Below are the code and all the weights of a small trained network. Each question names an input and a target symbol and asks about switching units off, where a switched-off unit gives its printed mean instead of its output.

import numpy as np


def w(rows, s, z=0):
    codes = np.array(rows[::2]) - 128.0
    scale = np.full(codes.shape[1], s)
    scale[-1] = z or s
    return codes * scale


def f(y):
    return np.maximum(y, 0)


def softmax(a):
    e = np.exp(a - a.max(-1, keepdims=True))
    return e / e.sum(-1, keepdims=True)


def log_softmax(a):
    a = a - a.max(-1, keepdims=True)
    return a - np.log(np.exp(a).sum(-1, keepdims=True))


def net(x, mask):
    ids = ['ΘΞΣΦΩαβγεζημπτψ'.index(c) for c in x.split()]
    T = len(ids)
    res = E[ids] + P[:T]
    u = 0
    for l in range(2):
        r = res
        for j in range(3):
            rows = slice(2 * j, 2 * j + 2)
            q, k, v = (r @ M[l][rows].T for M in (Q, K, V))
            z = softmax(np.where(np.tri(T) > 0, q @ k.T / 2**0.5, -1e9)) @ v
            o = O[l][rows]
            res = res + np.where(mask[u + j], z, o[:, -1]) @ o[:, :-1]
        u += 3
        y = f(res @ A[l][:, :-1].T + A[l][:, -1])
        res = res + np.where(mask[u : u + 4], y, B[l][:, -1]) @ B[l][:, :-1]
        u += 4
    return log_softmax(res[-1] @ U[:, :-1].T + U[:, -1])


Q, K, V, O, A, B = {}, {}, {}, {}, {}, {}
E = w([
[128,107,116,174,149,130,151,60,174,121,101,138],'Θ',
[120,167,160,186,182,199,174,135,201,197,143,77],'Ξ',
[157,39,99,144,118,181,23,141,103,27,68,70],'Σ',
[146,151,178,219,44,99,156,101,92,55,96,67],'Φ',
[133,143,75,91,50,107,219,91,155,109,99,172],'Ω',
[92,131,157,138,156,127,169,146,145,86,131,199],'α',
[45,129,57,5,167,171,113,148,131,99,91,175],'β',
[171,50,60,247,128,88,79,102,53,118,147,196],'γ',
[50,152,191,118,134,110,81,163,105,150,150,139],'ε',
[121,171,178,150,30,97,137,143,91,134,91,147],'ζ',
[148,90,110,69,142,188,44,180,184,174,130,76],'η',
[97,108,184,80,45,116,134,177,105,82,146,91],'μ',
[216,115,100,123,126,129,70,26,252,151,115,110],'π',
[105,168,209,159,73,7,73,65,223,153,153,235],'τ',
[144,72,201,180,171,106,196,45,220,98,176,132],'ψ',
],0.02)
P = w([
[145,130,127,114,177,82,88,182,112,107,78,136],'0',
[158,115,105,109,155,95,126,185,145,114,117,135],'1',
[62,100,124,38,64,132,110,130,187,63,40,124],'2',
[178,213,154,69,192,59,60,115,84,84,131,85],'3',
[143,127,112,121,111,167,111,178,164,130,168,146],'4',
[89,48,81,202,76,148,99,73,168,127,128,89],'5',
[167,202,117,45,176,116,148,129,88,67,156,98],'6',
[116,117,47,148,117,192,149,161,144,133,226,172],'7',
[38,59,177,201,162,119,139,64,110,99,112,89],'8',
[140,224,65,94,184,94,171,115,114,88,193,113],'9',
[143,113,114,137,104,218,156,171,142,158,197,146],'10',
[73,67,182,208,117,82,156,100,194,119,100,79],'11',
[164,192,86,73,146,140,166,127,91,104,173,87],'12',
[188,95,155,125,114,244,123,172,99,165,137,123],'13',
],0.011)
Q[0] = w([
[57,48,110,136,115,109,140,106,132,184,2,166],'L0H0',
[153,145,165,166,85,161,131,194,135,183,174,140],'L0H0',
[144,47,112,100,82,116,108,189,94,194,123,135],'L0H1',
[199,198,133,87,159,129,130,171,125,46,166,148],'L0H1',
[182,192,136,44,159,124,88,136,128,99,140,99],'L0H2',
[193,188,137,104,110,120,164,58,127,108,167,130],'L0H2',
],0.0073)
K[0] = w([
[144,99,103,150,142,119,152,2,146,116,89,182],'L0H0',
[188,157,131,124,149,119,155,169,120,144,139,107],'L0H0',
[160,141,146,105,128,107,94,108,121,137,74,119],'L0H1',
[93,97,131,154,141,120,141,101,143,104,174,160],'L0H1',
[135,119,126,124,97,137,71,99,186,130,141,125],'L0H2',
[163,119,138,105,134,144,137,73,150,136,146,135],'L0H2',
],0.011)
V[0] = w([
[24,68,206,95,23,235,127,117,46,253,148,48],'L0H0',
[130,107,139,140,109,145,103,93,156,117,133,189],'L0H0',
[157,88,197,101,226,83,134,119,113,86,124,161],'L0H1',
[143,94,195,141,123,144,161,158,175,74,187,144],'L0H1',
[205,98,99,128,87,173,114,48,213,71,170,146],'L0H2',
[183,69,159,128,101,123,105,134,192,132,159,151],'L0H2',
],0.0056)
O[0] = w([
[135,117,158,159,147,4,114,218,128,146,152,48,33],'L0H0',
[47,131,224,136,147,54,121,150,95,117,88,74,166],'L0H0',
[160,93,74,136,141,194,108,138,85,132,239,106,136],'L0H1',
[168,150,177,105,158,99,229,77,202,43,214,112,175],'L0H1',
[180,108,43,84,133,119,235,50,152,105,68,122,255],'L0H2',
[152,106,50,175,168,151,34,122,1,168,121,63,187],'L0H2',
],0.0077,0.0048)
A[0] = w([
[97,67,159,148,78,93,226,77,142,254,164,159,63],'L0N0',
[175,174,150,95,78,179,169,173,56,233,153,210,251],'L0N1',
[170,83,60,115,122,181,148,244,109,128,143,208,35],'L0N2',
[118,74,103,130,103,122,138,92,160,136,94,146,176],'L0N3',
],0.0068,0.0023)
B[0] = w([
[202,120,172,59,153,97,125,130,164,113,45,141,217],'L0N0',
[106,207,94,123,142,80,195,184,156,165,155,162,176],'L0N1',
[133,108,100,161,138,116,92,182,90,48,97,94,161],'L0N2',
[3,167,153,94,120,108,114,93,91,101,108,114,254],'L0N3',
],0.014,0.0067)
Q[1] = w([
[29,3,187,157,89,139,115,174,201,151,78,133],'L1H0',
[182,126,152,108,199,109,109,97,123,115,145,171],'L1H0',
[72,94,114,216,60,193,229,191,101,149,37,171],'L1H1',
[107,247,166,97,60,78,185,90,51,106,82,66],'L1H1',
[201,214,186,73,100,190,181,206,147,166,131,55],'L1H2',
[115,138,154,9,142,101,199,108,95,111,178,89],'L1H2',
],0.0053)
K[1] = w([
[82,62,108,168,134,198,42,136,37,67,173,140],'L1H0',
[90,85,167,144,200,77,164,54,160,123,165,160],'L1H0',
[56,164,81,253,141,158,163,148,59,168,110,85],'L1H1',
[176,146,206,118,97,99,179,111,47,96,118,184],'L1H1',
[156,188,204,73,231,74,133,193,146,118,62,23],'L1H2',
[179,92,56,60,56,189,118,95,206,151,143,89],'L1H2',
],0.0046)
V[1] = w([
[140,254,32,122,89,148,242,150,42,221,138,9],'L1H0',
[174,199,90,115,104,142,82,110,149,163,112,162],'L1H0',
[137,138,174,95,86,19,133,102,83,92,152,164],'L1H1',
[50,85,209,186,116,169,164,172,92,63,88,76],'L1H1',
[110,227,248,62,208,116,121,158,53,102,111,61],'L1H2',
[210,162,105,128,138,89,83,83,71,123,50,170],'L1H2',
],0.0048)
O[1] = w([
[130,89,51,157,122,79,173,169,199,110,164,158,55],'L1H0',
[114,181,107,175,158,167,82,184,95,156,120,147,131],'L1H0',
[161,119,94,158,133,87,175,132,84,141,127,255,255],'L1H1',
[106,70,72,136,115,163,145,164,120,84,177,129,146],'L1H1',
[108,183,116,73,56,110,159,137,142,101,161,161,172],'L1H2',
[137,146,126,145,133,121,146,104,119,111,169,144,196],'L1H2',
],0.0099,0.0061)
A[1] = w([
[130,118,160,67,126,90,132,52,159,109,132,179,81],'L1N0',
[2,19,147,218,55,76,150,61,70,77,114,182,138],'L1N1',
[108,196,58,88,183,44,86,178,45,121,200,53,116],'L1N2',
[111,73,148,104,155,171,133,52,140,122,160,191,253],'L1N3',
],0.0063,0.003)
B[1] = w([
[172,109,191,152,197,136,135,136,76,99,155,99,239],'L1N0',
[94,176,145,91,110,141,108,189,169,135,93,69,250],'L1N1',
[139,20,183,176,174,123,2,116,165,243,168,165,171],'L1N2',
[144,61,174,223,46,94,155,138,160,152,122,170,220],'L1N3',
],0.0094,0.014)
U = w([
[71,80,161,103,14,177,130,90,190,130,51,170,200],'Θ',
[81,170,168,84,166,119,146,134,219,177,46,38,68],'Ξ',
[169,140,113,105,136,159,80,133,135,36,83,92,69],'Σ',
[183,190,107,186,52,126,104,137,141,53,118,80,103],'Φ',
[110,175,81,79,169,116,128,133,122,48,78,139,153],'Ω',
[109,165,129,158,178,202,131,151,126,3,183,163,138],'α',
[78,94,107,67,197,161,103,109,169,89,86,187,53],'β',
[112,151,93,206,168,124,98,159,118,85,63,117,56],'γ',
[22,117,144,107,173,86,147,103,113,173,176,103,129],'ε',
[119,141,88,168,85,89,120,130,142,135,103,148,208],'ζ',
[147,92,110,94,137,112,90,131,175,149,70,102,108],'η',
[105,67,121,82,83,54,143,136,90,144,157,64,254],'μ',
[137,90,41,133,107,99,114,34,141,169,48,115,211],'π',
[159,205,132,120,148,140,87,117,60,131,79,152,43],'τ',
[159,100,161,98,112,149,152,96,77,110,180,70,63],'ψ',
],0.0068,0.0036)

Each question gives the input, a string of symbols that net reads in full, and the target symbol t.
The units are the heads (2 rows each of Q, K, V and O) and the neurons (one row each of A and B). Each row of codes is followed by its name. A weight is (code - 128) times the scale printed after its matrix; where a second scale follows, it is the last column's (O, A, B and U).
mask holds one flag per unit, layer by layer, with each layer's heads first. A switched-off unit (its flag False) gives its mean, the last column of its rows in O or B, instead of its output. The means were averaged over made-up inputs and are rounded, as every weight is.
A unit's drop is (log p(t) with every unit on - log p(t) with that unit switched off) / (log p(t) with every unit on - log p(t) with every unit switched off).
The circuit of an input: a set's keep is (log p(t) with only the set's units on - log p(t) with every unit switched off) / (log p(t) with every unit on - log p(t) with every unit switched off). Starting from the 12 units with the biggest drops (on a tie, the unit counted first), units are removed one at a time, each time the one whose removal leaves the highest keep (on an exact tie, the one counted first), for as long as the keep stays at least 0.8.
units of the circuit, in order: the units of the circuit, biggest drop first
most important unit: the unit with the biggest drop
k most important neurons: the k neurons with the biggest drops, biggest first
top k neurons in layer l: the k neurons of layer l with the biggest drops, biggest first
which heads matter: for each layer, one digit per head in row order, 1 if its drop is at least 0.15 and else 0, layers parted by /
input ε τ π Θ Φ Ξ Θ Θ Θ, target Ξ: units of the circuit, in order	(L1N1)
input Ξ π Θ Θ Θ Σ Ξ Ξ ψ Ω, target ψ: which heads matter	010 / 100
input Θ Ω τ Ξ, target τ: units of the circuit, in order	(L1H0; L0N0; L1H1)
input Ξ ζ γ Ω ε ζ Ξ Θ Σ τ τ Ω, target Ξ: units of the circuit, in order	(L1N1; L0N3)
input Θ ε π Ξ Θ η Σ Θ Ω Ξ η, target η: top 3 neurons in layer 0	(L0N2; L0N3; L0N1)
input Θ μ Θ Ξ Ξ π ψ Θ π Σ, target π: units of the circuit, in order	(L0H2; L1N0; L1N1)
input ε α γ, target Θ: which heads matter	100 / 100
input η Θ Ξ, target Θ: 4 most important neurons	(L1N1; L1N0; L0N1; L0N2)
input Ξ Θ Ω Ω ψ μ α, target ψ: top 3 neurons in layer 0	(L0N0; L0N3; L0N1)
input Θ Ξ Θ ψ ζ μ Ω π Φ π ζ Ξ Θ ε, target ε: 2 most important neurons	(L0N1; L1N2)
input β α Φ α Θ π Θ α Ω τ τ ε μ, target τ: units of the circuit, in order	(L1H0; L0N0; L1H1; L0H2)
input Ξ τ Ω Θ γ Ξ Ω ζ π Σ, target π: 2 most important neurons	(L1N0; L1N2)
input Φ α τ Θ τ Ξ τ, target τ: which heads matter	000 / 100
input Θ Θ Φ Σ Σ ε, target Θ: which heads matter	100 / 000
input Θ α Θ Θ Θ β Ω γ Θ Φ Ξ ζ Θ α, target α: most important unit	L0N2
input π Ξ ψ ψ τ Θ ε, target τ: which heads matter	000 / 110
input Θ α π Θ, target π: which heads matter	011 / 000
input Θ Ξ β τ Ω Θ η γ Θ α π τ, target Ξ: 3 most important neurons	(L1N1; L1N0; L0N3)
input Ω Θ Ω Ξ Θ Θ Ξ π, target π: which heads matter	001 / 001
input Φ μ Ω Ω τ Ω, target Ξ: 2 most important neurons	(L1N1; L0N3)
input τ ψ ζ π Θ Θ ψ Θ, target Θ: most important unit	L1N3
input ψ Θ ψ ψ μ π α Θ, target Θ: top 2 neurons in layer 0	(L0N1; L0N3)
input ζ π β ε Θ ψ Ξ, target ψ: 3 most important neurons	(L0N0; L1N1; L0N1)
input μ Ξ μ Ω Θ Σ, target Θ: which heads matter	000 / 100
input ζ π τ Ξ ζ Σ η τ π Ξ Ξ ζ, target Ξ: top 2 neurons in layer 0	(L0N1; L0N0)
input ε Ξ Θ Φ π Ω τ, target τ: units of the circuit, in order	(L1H1; L1N0)
input Θ τ τ Ξ μ Θ α π π Ξ, target π: units of the circuit, in order	(L0H2; L1N1; L1N0)
input τ Ξ Θ Θ π Θ Ξ π τ π, target τ: units of the circuit, in order	(L0N0; L1H0)
input Ξ Θ ε τ ψ, target ψ: top 2 neurons in layer 1	(L1N0; L1N1)
input Θ Ω ζ Φ Σ β, target Θ: most important unit	L1N3
